Below are the code and all the weights of a small trained network. Each question names an input and a class and asks about switching units off, where a switched-off unit gives its printed mean instead of its output.

import numpy as np


def w(rows, s, z=0):
    codes = np.array(rows[::2]) - 128.0
    scale = np.full(codes.shape[1], s)
    scale[-1] = z or s
    return codes * scale


def norm(h):
    return h / np.sqrt((h * h).mean(-1, keepdims=True) + 1e-5)


def f(y):
    return np.maximum(y, 0)


def log_softmax(a):
    a = a - a.max(-1, keepdims=True)
    return a - np.log(np.exp(a).sum(-1, keepdims=True))


def net(x, mask):
    res = np.array(x, float).reshape(1, 4) / 4 @ E
    u = 0
    for l in range(3):
        y = f(norm(res) @ A[l][:, :-1].T + A[l][:, -1])
        res = res + np.where(mask[u : u + 4], y, B[l][:, -1]) @ B[l][:, :-1]
        u += 4
    return log_softmax(norm(res)[-1] @ U[:, :-1].T + U[:, -1])


A, B = {}, {}
E = w([
[186,123,85,214,223,56,118,24,27,170,111,26],'x0',
[107,218,138,12,133,67,79,99,172,119,91,134],'x1',
[95,111,119,136,172,59,180,117,143,113,195,61],'x2',
[79,88,254,188,145,101,122,198,52,204,223,144],'x3',
],0.0015)
A[0] = w([
[70,141,69,112,127,76,159,79,224,130,102,70,56],'L0N1',
[147,206,87,3,120,41,91,78,193,93,127,134,11],'L0N2',
[133,85,109,142,216,131,137,68,139,75,155,36,150],'L0N3',
[94,101,190,121,160,125,127,163,104,134,213,109,77],'L0N4',
],0.0018,0.0013)
B[0] = w([
[172,180,213,86,152,141,123,149,103,195,58,178,200],'L0N1',
[177,166,157,36,198,60,201,44,172,27,48,192,250],'L0N2',
[96,229,165,153,112,115,104,73,95,89,201,160,254],'L0N3',
[113,113,189,105,88,6,223,129,48,157,148,150,207],'L0N4',
],0.0023,0.0017)
A[1] = w([
[188,131,91,195,186,132,82,89,27,166,149,50,169],'L1N1',
[83,130,178,65,91,161,107,193,242,62,161,157,95],'L1N2',
[161,15,90,177,119,132,190,175,105,226,164,106,47],'L1N3',
[92,84,243,126,126,100,121,251,103,200,175,92,9],'L1N4',
],0.0022,0.0011)
B[1] = w([
[127,128,55,135,113,183,74,109,217,126,182,108,251],'L1N1',
[161,84,129,184,181,170,81,126,121,135,72,81,215],'L1N2',
[163,198,128,4,143,96,92,130,62,135,81,187,188],'L1N3',
[138,112,172,16,92,154,154,197,23,171,160,200,210],'L1N4',
],0.0032,0.003)
A[2] = w([
[19,139,129,168,114,40,143,106,67,182,222,81,102],'L2N1',
[102,8,115,170,86,205,154,196,183,55,79,110,29],'L2N2',
[194,147,43,218,137,164,37,55,125,177,150,79,6],'L2N3',
[152,197,120,47,113,108,132,97,157,82,3,167,116],'L2N4',
],0.0025,0.0011)
B[2] = w([
[52,78,82,190,76,95,198,97,203,76,109,94,201],'L2N1',
[212,149,71,252,56,100,199,182,179,211,84,135,165],'L2N2',
[212,61,84,106,173,238,42,179,50,21,148,194,220],'L2N3',
[75,200,186,98,177,78,122,82,136,157,137,58,253],'L2N4',
],0.0037,0.0035)
U = w([
[235,66,11,171,199,253,17,89,50,24,171,137,170],'0',
[23,61,79,234,121,41,198,61,134,90,210,21,96],'1',
[101,253,157,7,229,67,109,15,194,70,50,48,180],'2',
[215,141,58,250,49,175,240,195,211,162,46,143,128],'3',
[103,151,173,157,118,197,30,172,171,196,58,135,6],'4',
[73,56,232,71,67,118,180,224,5,202,186,244,174],'5',
],0.0059,0.0026)

Each question gives the input, the list of numbers given to net, and the class t.
The units are the neurons (one row each of A and B). Each row of codes is followed by its name. A weight is (code - 128) times the scale printed after its matrix; where a second scale follows, it is the last column's (A, B and U).
mask holds one flag per neuron, layer by layer. A switched-off neuron (its flag False) gives its mean, the last column of its row in B, instead of its output. The means were averaged over made-up inputs and are rounded, as every weight is.
A unit's drop is (log p(t) with every unit on - log p(t) with that unit switched off) / (log p(t) with every unit on - log p(t) with every unit switched off).
The circuit of an input: a set's keep is (log p(t) with only the set's units on - log p(t) with every unit switched off) / (log p(t) with every unit on - log p(t) with every unit switched off). Starting from all 12 units, units are removed one at a time, each time the one whose removal leaves the highest keep (on an exact tie, the one counted first), for as long as the keep stays at least 0.8.
units of the circuit, in order: the units of the circuit, biggest drop first
k most important neurons: the k neurons with the biggest drops, biggest first
drop when u is switched off: that unit's drop, to one decimal
input [-6,-2,-7,-3], class 3: units of the circuit, in order	(L2N2 L1N3)
input [-3,-8,-2,-6], class 3: units of the circuit, in order	(L2N2)
input [1,-2,-6,-6], class 2: 2 most important neurons	(L2N4 L1N1)
input [7,2,6,-3], class 0: units of the circuit, in order	(L2N3 L1N1)
input [-7,2,-1,0], class 3: units of the circuit, in order	(L2N2 L1N2 L1N3)
input [-7,-3,0,1], class 3: units of the circuit, in order	(L2N2 L1N2)
input [3,0,1,-3], class 0: 4 most important neurons	(L2N3 L1N3 L1N1 L1N4)
input [-1,0,8,-1], class 1: 3 most important neurons	(L2N1 L1N3 L2N4)
input [-7,0,-3,-5], class 3: units of the circuit, in order	(L2N2 L1N3)
input [-8,-1,6,0], class 3: units of the circuit, in order	(L2N2 L1N2)
input [-5,1,3,0], class 3: 3 most important neurons	(L2N2 L1N2 L1N3)
input [1,7,2,6], class 5: 2 most important neurons	(L1N4 L2N4)
input [-5,-4,5,-8], class 3: 2 most important neurons	(L2N2 L1N3)
input [2,3,7,2], class 1: units of the circuit, in order	(L2N1)
input [6,2,7,0], class 0: drop when L0N4 is switched off	0.1
input [-2,-6,4,1], class 5: drop when L1N3 is switched off	0.1
input [-4,-5,2,-2], class 3: drop when L1N3 is switched off	0.0
input [4,0,4,0], class 0: drop when L1N1 is switched off	0.3
